Below are the code and all the weights of a small trained network. Each question names an input and a target symbol and asks about switching units off, where a switched-off unit gives its printed mean instead of its output.

import numpy as np


def w(rows, s, z=0):
    codes = np.array(rows[::2]) - 128.0
    scale = np.full(codes.shape[1], s)
    scale[-1] = z or s
    return codes * scale


def norm(h):
    return h / np.sqrt((h * h).mean(-1, keepdims=True) + 1e-5)


def f(y):
    return np.maximum(y, 0)


def softmax(a):
    e = np.exp(a - a.max(-1, keepdims=True))
    return e / e.sum(-1, keepdims=True)


def log_softmax(a):
    a = a - a.max(-1, keepdims=True)
    return a - np.log(np.exp(a).sum(-1, keepdims=True))


def net(x, mask):
    ids = ['αδζθλτ'.index(c) for c in x.split()]
    T = len(ids)
    res = E[ids] + P[:T]
    u = 0
    for l in range(2):
        r = norm(res)
        for j in range(2):
            rows = slice(2 * j, 2 * j + 2)
            q, k, v = (r @ M[l][rows].T for M in (Q, K, V))
            z = softmax(np.where(np.tri(T) > 0, q @ k.T / 2**0.5, -1e9)) @ v
            o = O[l][rows]
            res = res + np.where(mask[u + j], z, o[:, -1]) @ o[:, :-1]
        u += 2
        y = f(norm(res) @ A[l][:, :-1].T + A[l][:, -1])
        res = res + np.where(mask[u : u + 16], y, B[l][:, -1]) @ B[l][:, :-1]
        u += 16
    return log_softmax(norm(res)[-1] @ U[:, :-1].T + U[:, -1])


Q, K, V, O, A, B = {}, {}, {}, {}, {}, {}
E = w([
[87,132,126,2,167,115,70],'α',
[103,155,62,98,195,176,189],'δ',
[130,231,147,160,104,137,88],'ζ',
[151,130,187,161,85,126,177],'θ',
[200,117,74,141,147,138,127],'λ',
[139,130,101,93,64,66,163],'τ',
],0.022)
P = w([
[152,39,105,121,3,184,87],'0',
[116,94,124,158,70,152,82],'1',
[131,121,112,150,92,141,112],'2',
[145,137,115,135,114,146,134],'3',
[148,142,125,128,138,137,155],'4',
[148,153,128,136,162,127,170],'5',
[141,171,130,141,183,119,179],'6',
[136,186,130,154,202,108,193],'7',
[123,208,118,167,218,97,197],'8',
],0.011)
Q[0] = w([
[89,37,172,134,133,213,41],'L0H1',
[138,163,44,112,176,138,121],'L0H1',
[129,190,75,212,96,80,128],'L0H2',
[2,88,117,122,114,133,85],'L0H2',
],0.012)
K[0] = w([
[133,78,122,130,36,141,76],'L0H1',
[163,169,158,79,101,79,132],'L0H1',
[106,173,119,178,174,170,149],'L0H2',
[169,115,155,148,99,105,7],'L0H2',
],0.012)
V[0] = w([
[61,140,149,136,66,35,158],'L0H1',
[118,120,35,131,80,70,138],'L0H1',
[129,150,51,12,153,225,139],'L0H2',
[213,85,142,254,217,71,100],'L0H2',
],0.0056)
O[0] = w([
[193,81,255,151,178,108,196,151],'L0H1',
[14,26,188,147,139,24,114,253],'L0H1',
[76,120,45,133,172,96,161,242],'L0H2',
[137,106,87,54,76,173,115,22],'L0H2',
],0.0088,0.004)
A[0] = w([
[114,113,96,217,148,98,113,75],'L0N1',
[138,62,147,254,218,129,106,69],'L0N2',
[156,199,83,97,91,116,62,94],'L0N3',
[101,193,205,130,187,161,112,130],'L0N4',
[153,162,142,100,120,85,162,83],'L0N5',
[121,81,70,148,164,113,130,23],'L0N6',
[116,109,119,213,88,61,165,135],'L0N7',
[198,152,111,94,136,108,151,97],'L0N8',
[173,54,139,157,130,109,163,69],'L0N9',
[49,119,189,204,167,88,173,4],'L0N10',
[54,233,91,147,99,106,111,149],'L0N11',
[169,121,202,120,144,174,149,178],'L0N12',
[82,64,121,82,138,92,150,101],'L0N13',
[105,128,139,169,70,188,96,124],'L0N14',
[102,189,165,62,160,88,149,146],'L0N15',
[56,139,107,89,145,171,44,230],'L0N16',
],0.0099,0.0039)
B[0] = w([
[102,100,113,82,171,136,197,168],'L0N1',
[160,145,141,35,121,170,133,168],'L0N2',
[194,97,239,179,58,100,204,153],'L0N3',
[65,244,108,101,124,59,198,153],'L0N4',
[91,126,146,155,168,172,128,175],'L0N5',
[153,112,72,57,166,39,113,163],'L0N6',
[99,31,84,143,182,230,165,255],'L0N7',
[118,137,130,139,121,156,97,157],'L0N8',
[124,105,200,179,173,72,75,181],'L0N9',
[95,124,34,166,72,103,183,184],'L0N10',
[183,209,169,105,113,194,131,200],'L0N11',
[89,114,134,87,94,150,34,158],'L0N12',
[88,162,148,174,123,76,97,199],'L0N13',
[162,208,204,107,98,205,1,144],'L0N14',
[96,18,166,85,86,155,108,187],'L0N15',
[106,209,48,190,156,199,27,157],'L0N16',
],0.0065,0.0095)
Q[1] = w([
[101,93,106,34,9,23,221],'L1H1',
[255,35,137,63,219,243,110],'L1H1',
[218,124,198,158,42,153,73],'L1H2',
[180,55,82,126,98,237,206],'L1H2',
],0.0064)
K[1] = w([
[153,67,166,107,250,94,175],'L1H1',
[115,100,87,42,91,196,179],'L1H1',
[133,87,210,179,81,189,29],'L1H2',
[129,213,223,1,100,58,88],'L1H2',
],0.0074)
V[1] = w([
[150,111,148,180,237,114,153],'L1H1',
[59,120,85,120,80,69,140],'L1H1',
[232,30,137,191,223,161,36],'L1H2',
[105,126,64,151,148,254,243],'L1H2',
],0.0081)
O[1] = w([
[215,73,45,59,180,239,20,154],'L1H1',
[99,188,169,117,21,106,72,254],'L1H1',
[152,254,48,221,137,254,201,28],'L1H2',
[198,24,246,254,208,133,139,229],'L1H2',
],0.0066,0.004)
A[1] = w([
[131,184,144,136,89,130,217,91],'L1N1',
[102,70,84,159,114,66,158,136],'L1N2',
[101,122,151,70,112,111,65,129],'L1N3',
[116,132,129,154,135,36,92,83],'L1N4',
[100,220,127,185,125,152,140,79],'L1N5',
[56,136,173,138,134,122,113,75],'L1N6',
[145,120,124,179,115,137,210,153],'L1N7',
[149,212,146,141,83,150,141,180],'L1N8',
[91,129,156,118,104,113,125,93],'L1N9',
[113,144,52,155,146,164,211,120],'L1N10',
[179,117,84,98,133,216,52,3],'L1N11',
[182,73,147,77,76,135,102,100],'L1N12',
[251,135,98,172,153,131,146,111],'L1N13',
[151,104,189,148,106,165,111,77],'L1N14',
[195,125,142,101,88,118,193,84],'L1N15',
[200,109,195,164,148,104,138,96],'L1N16',
],0.014,0.0056)
B[1] = w([
[131,91,122,172,189,128,172,158],'L1N1',
[159,100,161,94,184,53,74,250],'L1N2',
[105,197,100,119,132,167,146,163],'L1N3',
[203,41,114,117,186,139,172,176],'L1N4',
[192,98,134,44,166,95,191,161],'L1N5',
[158,97,119,139,100,167,180,167],'L1N6',
[132,117,115,66,129,122,143,177],'L1N7',
[103,97,144,124,150,84,77,175],'L1N8',
[160,179,72,130,135,154,104,163],'L1N9',
[151,153,161,181,73,182,106,161],'L1N10',
[226,129,65,106,248,161,225,145],'L1N11',
[150,190,163,197,103,154,148,162],'L1N12',
[106,194,123,114,95,188,189,156],'L1N13',
[73,98,84,146,126,170,155,147],'L1N14',
[54,113,141,131,135,96,136,142],'L1N15',
[59,104,139,138,89,117,116,162],'L1N16',
],0.011,0.013)
U = w([
[82,174,91,71,122,147,130,149],'α',
[150,165,123,253,176,130,83,65],'δ',
[189,222,246,139,112,118,137,100],'ζ',
[92,124,167,220,68,174,180,253],'θ',
[255,137,102,159,161,214,192,52],'λ',
[162,77,135,143,166,51,159,156],'τ',
],0.0076,0.0021)

Each question gives the input, a string of symbols that net reads in full, and the target symbol t.
The units are the heads (2 rows each of Q, K, V and O) and the neurons (one row each of A and B). Each row of codes is followed by its name. A weight is (code - 128) times the scale printed after its matrix; where a second scale follows, it is the last column's (O, A, B and U).
mask holds one flag per unit, layer by layer, with each layer's heads first. A switched-off unit (its flag False) gives its mean, the last column of its rows in O or B, instead of its output. The means were averaged over made-up inputs and are rounded, as every weight is.
A unit's drop is (log p(t) with every unit on - log p(t) with that unit switched off) / (log p(t) with every unit on - log p(t) with every unit switched off).
The circuit of an input: a set's keep is (log p(t) with only the set's units on - log p(t) with every unit switched off) / (log p(t) with every unit on - log p(t) with every unit switched off). Starting from the 12 units with the biggest drops (on a tie, the unit counted first), units are removed one at a time, each time the one whose removal leaves the highest keep (on an exact tie, the one counted first), for as long as the keep stays at least 0.8.
units of the circuit, in order: the units of the circuit, biggest drop first
top k neurons: the k neurons with the biggest drops, biggest first
top k neurons in layer l: the k neurons of layer l with the biggest drops, biggest first
which heads matter: for each layer, one digit per head in row order, 1 if its drop is at least 0.15 and else 0, layers parted by /
drop of u: that unit's drop, to one decimal
input θ τ λ α α λ τ α, target λ: units of the circuit, in order -> (L1H2; L1N2)
input λ α τ τ τ τ τ ζ λ, target α: which heads matter -> 11 / 10
input τ θ λ θ λ θ θ δ, target θ: top 2 neurons in layer 1 -> (L1N2; L1N16)
input θ ζ δ λ θ, target λ: which heads matter -> 11 / 00
input τ τ τ λ τ ζ τ, target ζ: which heads matter -> 11 / 01
input α τ ζ λ λ α θ τ, target ζ: which heads matter -> 01 / 01
input τ τ α, target α: which heads matter -> 10 / 01
input τ λ δ ζ, target λ: units of the circuit, in order -> (L1H2)
input τ λ τ τ α θ, target θ: units of the circuit, in order -> (L1N2; L1N14; L0H2)
input δ τ τ τ ζ, target τ: units of the circuit, in order -> (L0H2; L1N5)
input τ λ α λ τ, target λ: which heads matter -> 10 / 10
input τ τ τ λ α τ λ, target α: top 2 neurons in layer 0 -> (L0N2; L0N9)
input ζ τ τ λ λ ζ τ θ, target θ: top 3 neurons -> (L1N2; L0N12; L0N13)
input τ τ λ τ, target λ: top 2 neurons -> (L0N9; L1N11)
input ζ τ θ λ λ δ λ θ, target λ: which heads matter -> 10 / 00
input τ τ τ θ τ α, target α: top 4 neurons -> (L1N3; L0N9; L1N2; L0N15)
input δ λ α, target λ: which heads matter -> 10 / 01
input λ α δ θ α, target θ: top 2 neurons -> (L1N2; L0N15)
input τ τ λ θ θ λ, target θ: which heads matter -> 11 / 10
input τ θ δ τ τ τ α ζ, target τ: which heads matter -> 11 / 01
input θ α τ λ θ τ λ, target θ: top neuron -> (L0N9)
input θ τ θ τ α τ, target α: top neuron in layer 0 -> (L0N7)
input θ τ θ τ τ α τ, target α: drop of L0N4 -> 0.4
input λ τ θ ζ θ τ, target θ: drop of L0N10 -> 0.3
input τ θ τ, target θ: drop of L1N9 -> 0.0
